[75] [ -16  370  193   20   94  287  258 -127  -42   35 -187 -223  -19 -179
  302  102 -170  -20  -79  287   18 -272 -231  337 -163   66  233  223
  304  -89  405]
[76] [ 145  105    9  -73   57 -117  -24   48   81  -69   53   22  -61 -176
 -178  117   57 -111 -142  -16  -98   27  -14  -13   -6  -67  107  -70
   14 -168  118]
[78] [-114   20   46   46  100 -203  135   77 -154 -120 -199   74  -71 -177
  193  -22  108  249 -184 -122   14 -163  -44  -25   81   35   -6   33
 -317  -43  -62]
[76] [-539 -217 -108   14 -155  -40   57  450 -254   31   72  223  166  115
  346 -234  134  -67 -271  289  119  233  -18  119  -46  -47 -161  393
  -59 -219 -374]
[82] [ -62 -216 -184 -152  -62 -175  -52  -13  -76   84  -32  174  198  -55
 -160 -129  109    9  -70 -228   31   94  160 -204  145 -158 -206  -47
 -130  -20 -198]
[82] [ 283  492   75  334  149  239  419 -332   75  -76 -221 -517 -251 -588
 -187 -116 -182  -36   75 -171   91 -235 -371   70   52  125   83 -142
  -80  -62  240]
[81] [-232 -126   79 -303  118   47  -46  -53 -304   96 -200   87  418   -8
  -59   -5 -131  -34  -70  206  -51 -166  -82  126  245 -195   87   52
   98  -65  207]
[78] [ 229  311  169  243   84  -28  171    0  147 -142   74 -265 -369  -99
   68  151   18  -10   43   19  -55 -118  -93  120 -178  161  209  -99
   -6  -16  112]
[81] [ 136 -197 -191 -133 -111  -29 -236  -68   70   81  101  145  186   49
 -388  -23    1  -79   91 -174  -34  190  145 -239  124 -148 -157 -164
   34   45  -66]
[82] [ 137  505  119  344   13  205  423  -30    3 -172 -148 -472 -323 -336
  104  -95 -159   60  146   52  156 -283 -272  105  -18  189    3  115
  -12  -72  159]
[81] [ 192  159   72  -46   45  172  -79 -159  398   89  138  -57 -172    7
    6  185    7 -245  -72  138 -105  114  -21  171 -321   55  279  -42
  297  -45  301]
[78] [-347 -541 -285 -291 -150  -87 -359  405 -119   99  181  446  469  315
 -215 -202   72 -198 -165  151   -6  402  161 -174  156 -255 -337  122
   37  -78 -289]
[75] [ -43   24 -119 -187  -79   54   95  -26 -167  160  -15  -92  328 -272
 -281  -96  -79 -300 -103   86   11   80  -77  -47  144 -248   15  108
  181 -318   59]
[82] [-207 -185  -84   22 -185 -117 -172  520  314   48  557  161 -298  372
  396   65  266 -397 -318  327  -40  642  117  -14 -499  150  172  422
  109 -341 -405]
[76] [-244 -120    1  -83   45   23   21   99 -200   -4 -245   95  284  -47
  -18 -133  -54  112  -82  128   20 -157  -96   22  193 -133  -94   22
  -92   18  128]
[78] [-252 -223 -110  -87 -130  141  -72  -90  144  236  -51  211  134  213
  324 -117  123   42  -89   58   73  124  151   82 -223    1  -69  120
   84  118  -35]
[75] [  -7   79  140  -37  127  106   82 -234 -144   34 -263  -50  117  -14
  156   79  -94  222   52   16  -27 -336  -55  178   48   22  100  -78
   36  161  272]
[78] [ 341  308  264  280  146  200   92  -72  327  -74  318 -547 -585  326
  334  252 -116 -175  227  185  -79  -11 -113  168 -396  482  419   36
  176   33  116]
[82] [-158 -242   17 -231  -11  195 -278 -245  242  129 -287  273  181  229
   85  -28    7  241   83   79   -6 -139  113   26   10  -41   11 -128
  -17  296  385]
[75] [-224 -269   -7 -318    7  -15 -244   87 -106   99   -9  299  357  220
  -40   40   17  -62  -99  218  -90   39  100  104   78 -190   15   11
  142   -3  107]
[76] [   0   39  179  108   69  198  -49 -231   68  104   -4    8   44   95
   27  142  -59  -17   88  158  -96  -55  -80  351 -176  -16  231 -225
  223  238  209]
[82] [ -68  184  -94  124  -99 -219  282  497 -264  -81  400 -231 -123 -282
  -13  -49  113 -482 -332  175    6  359 -147   13  -58  -13  103  361
   14 -701 -449]
[81] [ -49    8   70   48  -85 -405  -11  507 -291 -250  370  -21 -255  177
  166  168  190  -47  -54  130  -73  134  109  -27   46  126  151  186
 -204 -390 -430]
[76] [ -53  -95  -47  -94 -135 -199  -43  195  -41  -80   98   -5 -110  170
   72  -47   80   47  126  -30   76   33  187 -244  113   48  -95  168
 -162 -109 -234]
[75] [  62    8  -36   31   53 -177  116  -92 -162  -18  -50  -62  -20 -196
  -66  -31   49   66  -36 -266   11  -35    2 -124  139   -2  -17  -67
 -220  -69 -185]
[75] [ -17  -10 -133  139 -147  -43   70  108  -72  -18   16  -34   20 -205
 -170 -139  -11  -21    0  -98   82  148  -75 -235  104  -73 -129   66
 -134 -117 -206]
[75] [-291 -165 -117   92 -220  -20  -65  450   19  -19  178  199   -1  178
  187 -131   65  -71 -113  218   99  315   17 -100 -139  -25 -188  341
   27  -77 -309]
[81] [ -72 -331  -93 -211   35  499 -234 -610  215  373 -420  169  541  241
 -166 -198 -259  183  294  -85   68 -189   58   -2   73 -167 -258 -286
  257  681  455]
[78] [  43  330  116  306    7   80  224  140  233  -58  131 -156 -373 -154
  317  114  107 -131 -238  210  -33   83 -172  281 -446  165  262  121
  116 -168   86]
[81] [ 133  430   82  270   60  -45  337   97  169 -206   14 -278 -518 -323
  241    2  118   -9 -155  -28   62  -83 -140  116 -200  245  117  116
 -152 -243   15]
[76] [ 175   87   39   81   18  159  -51 -294  256    8 -195    5  -69  -40
  -57   53   15  218  121  -99  -36 -198   18   81  -74   44   46 -315
  -27  258  360]
[75] [ -84  -80 -157 -173 -119   87  -56  -17  316  184   51   99   48  -41
  -14 -119   92 -251 -160   63   51  244   82  -70 -177  -97  -32  148
  149 -136   53]
[78] [-137   51    5  -84  -22  159   86 -197 -148   92 -410  101  352 -309
 -109  -83 -102  179  -41   46   40 -264 -124   81  168 -241  -45  -54
   48   67  350]
[82] [-138   31  -15  -30   -6  321  108 -354 -174  183 -440   11  426 -303
 -120 -144 -180  151   17   31   61 -249 -197  134  173 -201  -31 -100
   84  122  363]
[78] [  98  -19  -30  109   85 -240  162  227 -161  -88  316 -340 -219  146
   72  -44   53 -203   14 -107   -2  126   32 -138   24  214    1   90
 -176 -216 -451]
[82] [ -84   44   33  -84   61   37   52   26  -99  -28 -103  -13  101  -70
  -24  -47  -39  -16  -43  103    9 -123  -59  112  102  -49  -14   22
   22  -63  125]
[75] [ 244  107   -6  256  115  -65  194  -31 -123  -59   50 -291  -74 -113
 -130    4  -64   -2   50 -212  -39  -61 -111  -78   29   86  -26 -178
  -99   48 -120]
[82] [ 122  236  106  283   37   85   63 -226  248 -139  -74  -10 -454 -101
  213   40   99  264   88 -185   63 -101  -22  181 -164  262   48 -155
 -180  194   26]
[75] [ 107 -183  -29  -96   43 -268  -21 -189 -239    0  -21  -93   16  124
  -69  -11   42  191  235 -383    6 -126  209 -271  298   64  -56 -166
 -324   80 -285]
[76] [ 103  424  159  200   23   74  270  -75  115 -137  -57 -269 -414 -255
  232   55   23   46   12   47   67 -175 -131  187 -139  205  198   92
  -42 -150  136]
[76] [ 384  235   65   84  -17  -20   29 -161  139  -81  150 -288 -319    2
  -86  172  -28  -19  247 -144  -33  -62   65  -89  -37  171  152 -109
   18  -34   42]
[76] [-140  112   -1  -69  -10   41  122  -22 -138  -63 -470  105  192 -393
    5  -81  -21  304 -162   31   47 -321 -147  -26  205 -147  -36   43
 -177  -88  368]
[82] [-187   97  174   55  131  -22  160   72 -327 -163 -217 -102  -20  -97
  171  -48 -110  202   30   96   61 -278 -189   92  239   77   43  120
 -209  -39    8]
[78] [ 245 -296 -257  -74 -107 -299 -250  170   40   46  598   -8  -11  251
 -480    0  150 -436   81 -245 -102  531  276 -305   56  -43 -117 -186
  -17 -179 -567]
[82] [ -65  309  130  287  116  -34  381  -32 -440 -261 -497 -113  -10 -480
   97  -93  -80  519   -7 -146  102 -538 -270  109  310   28 -114  -73
 -373   62  122]
[78] [ 217 -177 -145 -132 -222  -22 -362  -36  258  130  422  150   44  255
 -418  118   51 -316  203  -39  -85  407  269 -139  -88 -143  -20 -168
  287   27 -148]
[76] [ 720  -68 -145   22  -23 -116 -352  -37  419  -11  768 -241 -334  442
 -562  242  -33 -488  378 -304 -168  489  290 -343 -150  164  -22 -314
  263   80 -327]
[75] [-238  465  243  251  195  136  630  -40 -396 -187 -580 -413 -131 -551
  444 -195 -210  343  -82   91  219 -589 -466  158  207  161   59  338
 -287 -136  207]
[76] [  85 -193  -94  171   18  -32 -122   57  159   42  215  136   -9  274
  -61   -9   75  -38   21 -139  -51  206  123   17 -210   17 -207 -226
   77  335 -224]
[78] [ -85 -107  -28  -65  -82  -41 -127  190  151   27  151  132  -10  149
   25   25   77 -136  -78  157  -30  189   74  -24 -137  -51   22   92
   93  -54  -36]
[76] [-413  112   52   29 -182  221  113  415 -185  -26 -148   89  199 -102
  282  -70 -139   -4 -195  571   99  -17 -264  132  -58 -128   14  522
  216 -235  188]
[78] [-101  -59   86 -231   65 -162  -14   29 -385  -35 -171  128  270   28
   38  106  -51  192   -1   24  -47 -269   66   18  247 -139   -6   45
   -5    4   64]
[81] [ -32 -352   -2  -60   46 -308 -214  398   13  -26  540   39 -167  699
  228  103  106 -219   45   45  -80  344  272 -144 -176  182  -40  155
   28   57 -561]
[81] [ 129  -36 -114 -106  -50  108  -80 -132  -47   95   45  -71  209  -71
 -355  -36 -122 -167  101  -50  -16   86  -19 -110  160 -114  -41  -82
  123  -73   49]
[81] [-172  185  144  -76  196   89  308  -46 -161   34 -321 -192  101 -256
  271  -41  -81   14 -238  196   12 -314 -237  197   11    1  187  190
    7 -173  320]
[81] [ 294  287   38  100   88  162  129 -282  151  -73 -110 -319 -226 -250
 -156  -16 -137   15  165 -165   48 -161 -139  -60   79  147   53 -108
  -56   -5  212]
[81] [  49  312  132  -36  155   22  239 -219 -294 -159 -467 -148   82 -485
 -114   -6  -78  294   -8  -66    5 -539 -193  151  362  -47   87 -164
 -223 -118  415]
[81] [ -12  -13  -22 -322  115  103  -33  -91  -98  169 -151  111  447 -142
 -160   85 -118 -164 -240  148 -119  -85  -70  114   31 -268   63   22
  339  -86  384]
[76] [  39  371  246  149  200  186  344 -180 -125  -41 -333 -315  -36 -322
  173   67 -225  125  -21  123   11 -410 -335  197   -9   51  216   65
   75   29  393]
[78] [-331  -69  -15 -225  -36  586 -104 -410  134  280 -595  332  524  -92
  114 -156 -170  240  -61  261   88 -271 -123  318  -24 -221  -90   -1
  306  328  713]
[76] [   9   45  -55  248 -137   89  -34  -34  390  -14  -38  191 -203  -63
   36  -60  153  139  -12  -72   57   92   46   61 -270    7 -122 -156
  -31  243   51]
[82] [-447  303  -18  266   -9  335  543 -209 -129   35 -822  -14  167 -841
  274 -436   22  393 -356   48  253 -424 -441  292   77 -103  -97   88
 -321  -80  417]
[81] [ 204   82  110  102   93 -139  -23   -1   23 -162  129 -173 -295   43
  -62  125   -6   26  142 -110  -58  -24  -14  -96   65  170  146 -113
 -183  -22  -91]
[81] [-275 -301 -139 -113  -97 -241  -82  342 -310   -3   69  232  286   56
  -97 -125   94  -39 -147   38    3  173   71 -150  203 -192 -176  106
 -149 -160 -331]
[82] [-276   35   12   39  -63  400   37  -15  118  117 -250  116  172   -9
  271 -120 -104   75 -111  327   91  -65 -172  239 -188  -32  -42  195
  227  123  337]
[81] [ 141   81  -22  216  100  -68  151  -47  -63 -101  -16 -149 -115 -152
 -147  -94  -38   57   75 -263   45  -55  -75  -75   98   60 -164 -158
 -166  120 -174]
[75] [  38  195  113  219   90    8  130    0 -116 -127  -40  -43 -126 -146
   81   76   22  117  -58    4  -37 -126 -132  252  -41   82   82 -114
  -60   15   30]
[75] [-144   -8  -20  139   47   50  203   82 -238   45  -29 -169  165 -147
  -62 -169  -85 -135  -77   75   37   26 -207   57   83  -60  -35   38
  -27  -94 -124]
[75] [ -85  109  111 -219   26  268   52 -314  -67  143 -329  -83  228 -110
   91   26 -158   77   54  186   17 -301  -95  154   91  -66  196   73
  164  -30  471]
[78] [ 257 -275  -70 -281   41 -279 -409 -155  147   22  244  264  -12  282
 -286  214  170  -25   90 -306 -177  166  366 -159   68  -34   29 -344
  -60  108 -127]
[81] [ -41  233  124   16  103   79  207 -211 -156  -51 -292  -99    8 -331
   13  -40  -87  138   15  -28   65 -300 -160  166  162  -23   53  -19
  -63  -17  191]
[82] [ 281  -73 -128    3  -92 -266  -71   53  -88  -22  288 -109  -55    6
 -312   83   31 -128  115 -277  -58  216  134 -371  126  -20  -19  -76
  -99 -150 -345]
[75] [-173  -81  -10 -118  -59   70  -32  -81 -205  128 -139  196  336  -26
   21   12    0   73  -67   99  -21  -73   22  178   45 -183   -1  -16
  135   30  105]
[82] [-104 -122  -43  -51   59   72  -56  114  262   62   34   60  -21  164
  142  -81   37 -122 -152  122    1  123    3    3 -199   44  -46   96
   66   55   64]
[76] [-151  -51  -19  -36  -31  -43   51  -50 -212  -16 -180   48  110 -101
   20 -110   43  173   15  -61   60 -132    8    9  209  -36  -54  -23
 -210  -45  -43]
[82] [-150   73  -74  111  -52   83  221  -86 -217    2 -336  -34  145 -367
    8 -217  -30  214  -64  -98  131 -168 -163  -31  193  -62 -129   35
 -221  -59   33]
[78] [-206 -188 -260  -90 -142   -6   33  168  -25  212  179  113  249  -75
  -72 -215  101 -366 -277   45   57  399   32  -48  -95 -180 -161  203
  138 -254 -295]
[78] [ -33 -105 -136 -268  -60 -152  -17   30 -255   57   12   16  283 -168
 -336  -92  -41 -171  -14  -87   22   70   53 -228  328 -229 -102   79
  -18 -262 -141]
[76] [  10  202  171   10  143   46  148 -210  -77  -55 -250  -88  -56 -192
   99   55  -50  171   17  -13    3 -317 -105  186   68   36  134  -70
  -55   50  239]
[75] [-463   19  -23 -131  -19   34  132  220 -319  -42 -374  258  384 -421
  -33 -214   17   64 -348  278   70 -151 -218  207  247 -301 -101  169
  -81 -262  200]
[ -57   77  -47   98 -160  184   47  -38  128   59  -52  -21   -1  -96
   -7  -99   -3  -19   45   99   81   39  -47   49  -85  -35  -26   33
   78  -10   97]  [78]
[ 111  216  -17  188   49  -34  319 -207 -191  -94 -216 -315 -110 -397
 -123 -177  -15  152  110 -298  113 -246 -119  -61  261   78  -70 -146
 -335  -82  -65]  [82]
[ 196 -412 -151 -556  -92 -229 -558 -107  314  213  375  409  120  573
 -104  286  235 -178   25 -133 -199  306  593 -159 -159  -94   46 -136
  257   63  -53]  [75]
[ 238   83  -91   91 -164   65  -28 -237  120   21  -32  -63  -44 -136
 -279  -16  -15   90  246 -227   45  -16   74 -161   72  -39  -79 -209
  -26   95   45]  [75]
[-178  -33  -19  151   47  222  194 -212 -208  138 -343  -76  265 -215
   75 -193 -148  171  -38  -44   87 -145 -243   34   93  -46  -58   -6
  -86  140   78]  [82]
[-124  138   49  170   40  183  269 -146  -50   42 -267 -173  -22 -226
  190 -170 -137  118   13  -19  154 -155 -217   13    3   55  -44  152
  -58   84   48]  [76]
[-269 -191  -29 -259  -10   99  -90   97  129  112 -148   91  168  131
  160 -119  -33  -55 -122  245   41   17  -11 -107   -6  -54   14  258
   26  -68  199]  [76]
[ 295  389  104  242   55 -140  265  -51  -83 -205   89 -388 -395 -339
  -90   98   61  -25   56 -153  -27 -119 -112   49   64  179  228 -132
 -221 -290  -61]  [81]
[-388 -274  -98 -222  -52 -168  -44  255 -304   53   -1  253  284   49
   85 -149   69  -59 -199   92   57  141   58  -57  172 -161 -141  267
  -82 -187 -297]  [82]
[-133   48  -54  130  -71   -3  194  128 -156    6  -69  -54   62 -158
  101 -120   32   25 -117   41   66  -10  -90   21   -8  -31  -65  116
  -65 -118  -93]  [81]
[ -95  -40  -51  -28  -56  413 -147 -200  380  160 -227  272  148   99
  137  -58  -41  128  -41  142   42  -35    2  209 -271  -46 -130  -44
  288  359  433]  [82]
[ 457    9  -15 -118   40 -169 -206  -67  314  -32  428 -134 -314  290
 -198  232   46 -247  201 -203 -118  190  269 -194 -121  144   80 -140
  133   11 -125]  [75]
[ 339  301   14  245  -38  140  168 -169  -20   -9   88 -296  -66 -166
 -227   82 -110  -75  191  -82  -22  -82  -80  112  -58   17   22 -206
  205   43   86]  [75]
[-125  -45  -27  -68 -115  107   33 -273   11  108 -322   31   94 -114
   74 -138  -32  249  139 -106  137 -164   29 -139  134  -46  -48   40
 -141  105  114]  [78]
